Here is a tiny trained network, its code and every weight. The questions are about switching its units off for an input and a target symbol, where a switched-off unit gives its printed mean instead of its output.

import numpy as np


def w(rows, s, z=0):
    codes = np.array(rows[::2]) - 128.0
    scale = np.full(codes.shape[1], s)
    scale[-1] = z or s
    return codes * scale


def f(y):
    return y / 2 * (1 + np.tanh(0.7978845608 * (y + 0.044715 * y**3)))


def softmax(a):
    e = np.exp(a - a.max(-1, keepdims=True))
    return e / e.sum(-1, keepdims=True)


def log_softmax(a):
    a = a - a.max(-1, keepdims=True)
    return a - np.log(np.exp(a).sum(-1, keepdims=True))


def net(x, mask):
    ids = ['ΘΠΨΩβδζηξστ'.index(c) for c in x.split()]
    T = len(ids)
    res = E[ids] + P[:T]
    u = 0
    for l in range(3):
        q, k, v = (res @ M[l].T for M in (Q, K, V))
        z = softmax(np.where(np.tri(T) > 0, q @ k.T / 3**0.5, -1e9)) @ v
        res = res + np.where(mask[u], z, O[l][:, -1]) @ O[l][:, :-1]
        u += 1
        y = f(res @ A[l][:, :-1].T + A[l][:, -1])
        res = res + np.where(mask[u : u + 4], y, B[l][:, -1]) @ B[l][:, :-1]
        u += 4
    return log_softmax(res[-1] @ U[:, :-1].T + U[:, -1])


Q, K, V, O, A, B = {}, {}, {}, {}, {}, {}
E = w([
[91,136,154,220],'Θ',
[1,197,51,95],'Π',
[114,168,200,156],'Ψ',
[99,84,99,183],'Ω',
[152,155,70,85],'β',
[159,146,110,136],'δ',
[123,190,136,107],'ζ',
[199,144,138,78],'η',
[82,63,163,124],'ξ',
[150,128,168,194],'σ',
[190,167,129,170],'τ',
],0.026)
P = w([
[113,37,3,147],'0',
[119,126,148,72],'1',
[108,173,138,93],'2',
[120,142,135,83],'3',
[107,182,119,93],'4',
[113,165,126,85],'5',
[116,151,121,80],'6',
[120,131,120,70],'7',
[121,129,117,65],'8',
[109,170,117,91],'9',
[119,173,112,87],'10',
[137,83,114,42],'11',
],0.0053)
Q[0] = w([
[93,120,178,209],'0.h0',
[71,2,228,96],'0.h0',
[195,237,82,140],'0.h0',
],0.0084)
K[0] = w([
[133,131,246,242],'0.h0',
[176,86,153,146],'0.h0',
[137,197,115,194],'0.h0',
],0.012)
V[0] = w([
[249,136,140,158],'0.h0',
[2,224,207,135],'0.h0',
[255,189,129,137],'0.h0',
],0.0049)
O[0] = w([
[180,200,212,57,63],'0.h0',
[160,1,179,61,252],'0.h0',
[171,127,141,134,89],'0.h0',
],0.0097,0.0041)
A[0] = w([
[169,134,208,245,250],'0.n0',
[118,209,109,34,164],'0.n1',
[127,163,213,140,105],'0.n2',
[185,132,197,130,209],'0.n3',
],0.011,0.0023)
B[0] = w([
[135,12,112,112,254],'0.n0',
[143,126,136,68,193],'0.n1',
[100,111,168,166,182],'0.n2',
[168,93,134,170,207],'0.n3',
],0.012,0.0076)
Q[1] = w([
[204,57,53,154],'1.h0',
[166,255,175,137],'1.h0',
[125,95,166,59],'1.h0',
],0.0078)
K[1] = w([
[92,17,118,198],'1.h0',
[191,141,246,90],'1.h0',
[227,255,75,132],'1.h0',
],0.0044)
V[1] = w([
[76,211,194,2],'1.h0',
[81,96,93,18],'1.h0',
[131,99,54,168],'1.h0',
],0.0059)
O[1] = w([
[141,56,218,2,2],'1.h0',
[251,178,26,45,217],'1.h0',
[78,221,158,122,208],'1.h0',
],0.0049,0.0082)
A[1] = w([
[219,180,171,163,68],'1.n0',
[145,232,63,168,229],'1.n1',
[139,189,2,79,202],'1.n2',
[212,97,153,168,253],'1.n3',
],0.0099,0.0022)
B[1] = w([
[133,184,11,80,167],'1.n0',
[62,211,165,136,186],'1.n1',
[179,169,216,206,251],'1.n2',
[184,205,157,184,247],'1.n3',
],0.012,0.011)
Q[2] = w([
[71,75,165,72],'2.h0',
[105,80,255,145],'2.h0',
[95,142,147,131],'2.h0',
],0.0088)
K[2] = w([
[150,72,224,16],'2.h0',
[2,51,43,86],'2.h0',
[138,135,100,89],'2.h0',
],0.0068)
V[2] = w([
[144,86,181,101],'2.h0',
[149,197,253,167],'2.h0',
[174,128,77,134],'2.h0',
],0.0064)
O[2] = w([
[193,172,174,85,64],'2.h0',
[3,219,148,97,251],'2.h0',
[105,113,165,132,149],'2.h0',
],0.0077,0.015)
A[2] = w([
[145,201,155,120,248],'2.n0',
[138,128,111,2,252],'2.n1',
[157,178,83,154,187],'2.n2',
[43,56,94,70,48],'2.n3',
],0.0099,0.0023)
B[2] = w([
[189,82,134,11,252],'2.n0',
[128,73,146,102,147],'2.n1',
[132,103,62,166,205],'2.n2',
[137,126,93,109,137],'2.n3',
],0.011,0.018)
U = w([
[124,60,173,47,134],'Θ',
[117,188,75,69,234],'Π',
[91,46,145,135,193],'Ψ',
[157,156,127,176,2],'Ω',
[177,146,38,124,35],'β',
[173,143,183,76,80],'δ',
[101,37,91,64,235],'ζ',
[42,151,77,134,120],'η',
[138,104,254,126,51],'ξ',
[125,137,170,97,100],'σ',
[170,107,74,50,89],'τ',
],0.0088,0.0063)

Each question gives the input, a string of symbols that net reads in full, and the target symbol t.
The units are the heads (3 rows each of Q, K, V and O) and the neurons (one row each of A and B). Each row of codes is followed by its name. A weight is (code - 128) times the scale printed after its matrix; where a second scale follows, it is the last column's (O, A, B and U).
mask holds one flag per unit, layer by layer, with each layer's heads first. A switched-off unit (its flag False) gives its mean, the last column of its rows in O or B, instead of its output. The means were averaged over made-up inputs and are rounded, as every weight is.
A unit's drop is (log p(t) with every unit on - log p(t) with that unit switched off) / (log p(t) with every unit on - log p(t) with every unit switched off).
The circuit of an input: a set's keep is (log p(t) with only the set's units on - log p(t) with every unit switched off) / (log p(t) with every unit on - log p(t) with every unit switched off). Starting from the 12 units with the biggest drops (on a tie, the unit counted first), units are removed one at a time, each time the one whose removal leaves the highest keep (on an exact tie, the one counted first), for as long as the keep stays at least 0.8.
units of the circuit, in order: the units of the circuit, biggest drop first
most important unit: the unit with the biggest drop
top k neurons: the k neurons with the biggest drops, biggest first
top k neurons in layer l: the k neurons of layer l with the biggest drops, biggest first
input Π β δ Ψ Θ δ ζ δ τ ξ, target Π: units of the circuit, in order -> [0.h0, 1.h0]
input Π β β τ δ σ δ Θ Ω, target Π: top 4 neurons -> [0.n0, 2.n0, 1.n2, 1.n1]
input Ω σ τ τ σ Θ Π Θ, target η: units of the circuit, in order -> [1.n2, 2.n0]
input Ω δ ζ Ω τ Ψ Π δ Ω δ Ω ζ, target η: units of the circuit, in order -> [0.h0, 2.n0, 1.h0, 2.h0]
input β ζ δ β, target δ: units of the circuit, in order -> [1.n2, 0.h0, 2.n0]
input Π Ω δ σ, target Π: units of the circuit, in order -> [0.h0, 1.n0]
input Ω Ω ζ Ω ζ ζ δ ζ δ Π β, target η: units of the circuit, in order -> [0.h0, 2.n0]
input δ δ σ σ Ψ δ σ, target Ω: top 2 neurons in layer 0 -> [0.n3, 0.n0]
input η δ β Ψ, target ξ: most important unit -> 0.n0
input δ Θ ζ η, target τ: top 3 neurons in layer 2 -> [2.n0, 2.n1, 2.n2]
input Ω η δ ζ δ Ψ Ω Θ δ τ Π τ, target η: units of the circuit, in order -> [0.h0, 2.n0, 1.n2]
input Ω Ψ Θ η Π δ ξ ξ Ψ ζ, target η: units of the circuit, in order -> [0.h0, 2.n0]
input Π δ Ψ Ψ δ Ψ δ δ δ Ψ Ω, target Π: top 2 neurons in layer 0 -> [0.n2, 0.n0]
input Π Θ σ, target Π: top 3 neurons -> [1.n2, 0.n0, 1.n3]
input σ Θ δ Ω, target η: most important unit -> 1.h0
input Ω Ψ β Ω Ψ δ Ω δ Ω Θ, target Ψ: top 3 neurons -> [0.n0, 1.n2, 2.n0]
input β ζ ξ β τ σ, target Ω: top 3 neurons -> [1.n3, 0.n0, 0.n3]
input Π Θ δ β τ, target Π: units of the circuit, in order -> [2.h0, 1.n2]
input ξ σ δ δ δ η η, target τ: top 2 neurons -> [0.n1, 1.n0]
input Π δ Θ σ δ τ Θ β Ψ, target Π: top 4 neurons -> [1.n2, 0.n3, 1.n3, 1.n0]
input Π σ δ β σ Ω Ψ τ δ β τ, target Π: top 3 neurons in layer 0 -> [0.n0, 0.n1, 0.n2]
input Ω Π ζ δ σ Ω Ψ δ η, target η: top 3 neurons -> [2.n0, 1.n1, 0.n1]
input σ δ Ω ζ Ψ δ Θ η Θ, target Ψ: most important unit -> 1.n2
input Θ ζ β β δ τ β Ψ σ Π δ τ, target Ω: top 3 neurons in layer 0 -> [0.n2, 0.n3, 0.n1]
input Θ η η Θ Π Ψ τ, target Ω: top 3 neurons in layer 0 -> [0.n0, 0.n2, 0.n1]
input σ δ δ ξ β Ψ Θ τ, target β: top 2 neurons -> [1.n3, 0.n1]
input Θ Ω Θ Ψ δ, target Π: top neuron -> [0.n0]
input Π σ η δ δ σ Ψ, target Π: top 4 neurons -> [1.n2, 0.n0, 1.n0, 0.n3]
